Below are the code and all the weights of a small trained network. Each question names an input and a class and asks about switching units off, where a switched-off unit gives its printed mean instead of its output.

import numpy as np


def w(rows, s, z=0):
    codes = np.array(rows[::2]) - 128.0
    scale = np.full(codes.shape[1], s)
    scale[-1] = z or s
    return codes * scale


def norm(h):
    return h / np.sqrt((h * h).mean(-1, keepdims=True) + 1e-5)


def f(y):
    return np.maximum(y, 0)


def log_softmax(a):
    a = a - a.max(-1, keepdims=True)
    return a - np.log(np.exp(a).sum(-1, keepdims=True))


def net(x, mask):
    res = np.array(x, float).reshape(1, 4) / 4 @ E
    u = 0
    for l in range(3):
        y = f(norm(res) @ A[l][:, :-1].T + A[l][:, -1])
        res = res + np.where(mask[u : u + 10], y, B[l][:, -1]) @ B[l][:, :-1]
        u += 10
    return log_softmax(norm(res)[-1] @ U[:, :-1].T + U[:, -1])


A, B = {}, {}
E = w([
[151,140,136,140],'x0',
[60,83,150,155],'x1',
[122,132,254,217],'x2',
[82,191,91,112],'x3',
],0.0085)
A[0] = w([
[86,200,99,175,140],'0.n0',
[65,211,115,160,134],'0.n1',
[120,158,98,79,111],'0.n2',
[28,182,151,130,192],'0.n3',
[206,110,133,88,42],'0.n4',
[110,217,77,160,135],'0.n5',
[117,112,53,2,109],'0.n6',
[135,19,68,121,60],'0.n7',
[153,168,91,213,251],'0.n8',
[112,126,98,171,69],'0.n9',
],0.008,0.0029)
B[0] = w([
[152,140,218,20,190],'0.n0',
[153,120,152,26,202],'0.n1',
[132,209,149,126,179],'0.n2',
[193,69,157,3,229],'0.n3',
[222,22,2,118,159],'0.n4',
[181,193,172,49,197],'0.n5',
[22,134,113,160,255],'0.n6',
[78,85,175,136,183],'0.n7',
[142,207,216,118,206],'0.n8',
[14,118,144,94,132],'0.n9',
],0.0046,0.0053)
A[1] = w([
[69,103,132,170,20],'1.n0',
[38,119,166,117,196],'1.n1',
[191,170,166,227,206],'1.n2',
[56,6,145,152,115],'1.n3',
[67,99,63,67,190],'1.n4',
[161,165,56,130,4],'1.n5',
[71,28,103,180,10],'1.n6',
[229,175,193,178,132],'1.n7',
[156,78,97,124,84],'1.n8',
[130,20,2,15,78],'1.n9',
],0.0077,0.0024)
B[1] = w([
[92,220,93,67,145],'1.n0',
[126,207,93,104,215],'1.n1',
[53,125,195,199,199],'1.n2',
[30,111,68,43,216],'1.n3',
[87,180,103,253,229],'1.n4',
[84,196,94,135,150],'1.n5',
[87,111,85,61,171],'1.n6',
[37,72,210,195,217],'1.n7',
[162,82,116,63,147],'1.n8',
[166,95,128,188,254],'1.n9',
],0.007,0.0055)
A[2] = w([
[169,71,211,254,202],'2.n0',
[102,63,142,89,76],'2.n1',
[149,172,31,137,196],'2.n2',
[191,37,181,162,199],'2.n3',
[157,92,245,179,100],'2.n4',
[91,129,2,172,161],'2.n5',
[172,187,200,156,213],'2.n6',
[56,139,91,141,254],'2.n7',
[15,30,143,125,103],'2.n8',
[80,206,114,128,132],'2.n9',
],0.0071,0.0035)
B[2] = w([
[94,83,151,160,228],'2.n0',
[145,132,93,90,149],'2.n1',
[161,152,176,169,213],'2.n2',
[129,59,198,163,186],'2.n3',
[54,110,140,169,212],'2.n4',
[168,134,143,162,230],'2.n5',
[90,80,153,105,216],'2.n6',
[192,183,112,136,254],'2.n7',
[105,124,2,162,227],'2.n8',
[161,119,183,141,199],'2.n9',
],0.0091,0.0056)
U = w([
[147,122,151,78,2],'0',
[194,207,120,177,30],'1',
[118,174,120,241,185],'2',
[12,115,81,120,92],'3',
[179,50,125,169,45],'4',
[170,99,150,151,2],'5',
[101,152,198,86,249],'6',
[25,101,207,224,249],'7',
],0.011,0.004)

Each question gives the input, the list of numbers given to net, and the class t.
The units are the neurons (one row each of A and B). Each row of codes is followed by its name. A weight is (code - 128) times the scale printed after its matrix; where a second scale follows, it is the last column's (A, B and U).
mask holds one flag per neuron, layer by layer. A switched-off neuron (its flag False) gives its mean, the last column of its row in B, instead of its output. The means were averaged over made-up inputs and are rounded, as every weight is.
A unit's drop is (log p(t) with every unit on - log p(t) with that unit switched off) / (log p(t) with every unit on - log p(t) with every unit switched off).
The circuit of an input: a set's keep is (log p(t) with only the set's units on - log p(t) with every unit switched off) / (log p(t) with every unit on - log p(t) with every unit switched off). Starting from the 12 units with the biggest drops (on a tie, the unit counted first), units are removed one at a time, each time the one whose removal leaves the highest keep (on an exact tie, the one counted first), for as long as the keep stays at least 0.8.
units of the circuit, in order: the units of the circuit, biggest drop first
most important unit: the unit with the biggest drop
k most important neurons: the k neurons with the biggest drops, biggest first
k most important neurons of layer l: the k neurons of layer l with the biggest drops, biggest first
drop of u: that unit's drop, to one decimal
input [-3,4,-5,-1], class 2: units of the circuit, in order => 1.n4, 2.n7
input [-5,5,-3,6], class 2: most important unit => 1.n4
input [-6,2,-7,-5], class 2: units of the circuit, in order => 1.n4, 2.n5, 2.n7
input [2,8,-8,4], class 2: 2 most important neurons of layer 1 => 1.n4, 1.n9
input [4,3,-4,-5], class 3: 3 most important neurons => 1.n3, 0.n7, 1.n6
input [-3,7,5,5], class 6: 2 most important neurons of layer 1 => 1.n1, 1.n7
input [6,7,2,-7], class 3: 2 most important neurons => 1.n3, 2.n8
input [-7,7,6,-3], class 3: 2 most important neurons => 1.n3, 2.n8
input [5,-4,-2,6], class 6: 2 most important neurons of layer 0 => 0.n5, 0.n0
input [2,1,-2,-2], class 3: 3 most important neurons => 1.n3, 0.n7, 1.n6
input [-3,-3,-5,1], class 2: 2 most important neurons => 1.n4, 0.n6
input [-7,-2,-7,-6], class 2: 2 most important neurons of layer 0 => 0.n6, 0.n3
input [0,4,-3,-5], class 3: 3 most important neurons => 1.n3, 0.n7, 1.n6
input [-6,8,-5,-1], class 2: most important unit => 1.n4
input [5,3,-8,-1], class 1: 2 most important neurons of layer 1 => 1.n7, 1.n2
input [-4,-6,7,8], class 6: drop of 0.n0 => 0.2
input [-2,6,-1,1], class 3: drop of 1.n1 => -0.1
input [-7,-6,-7,-3], class 2: drop of 1.n4 => 0.2
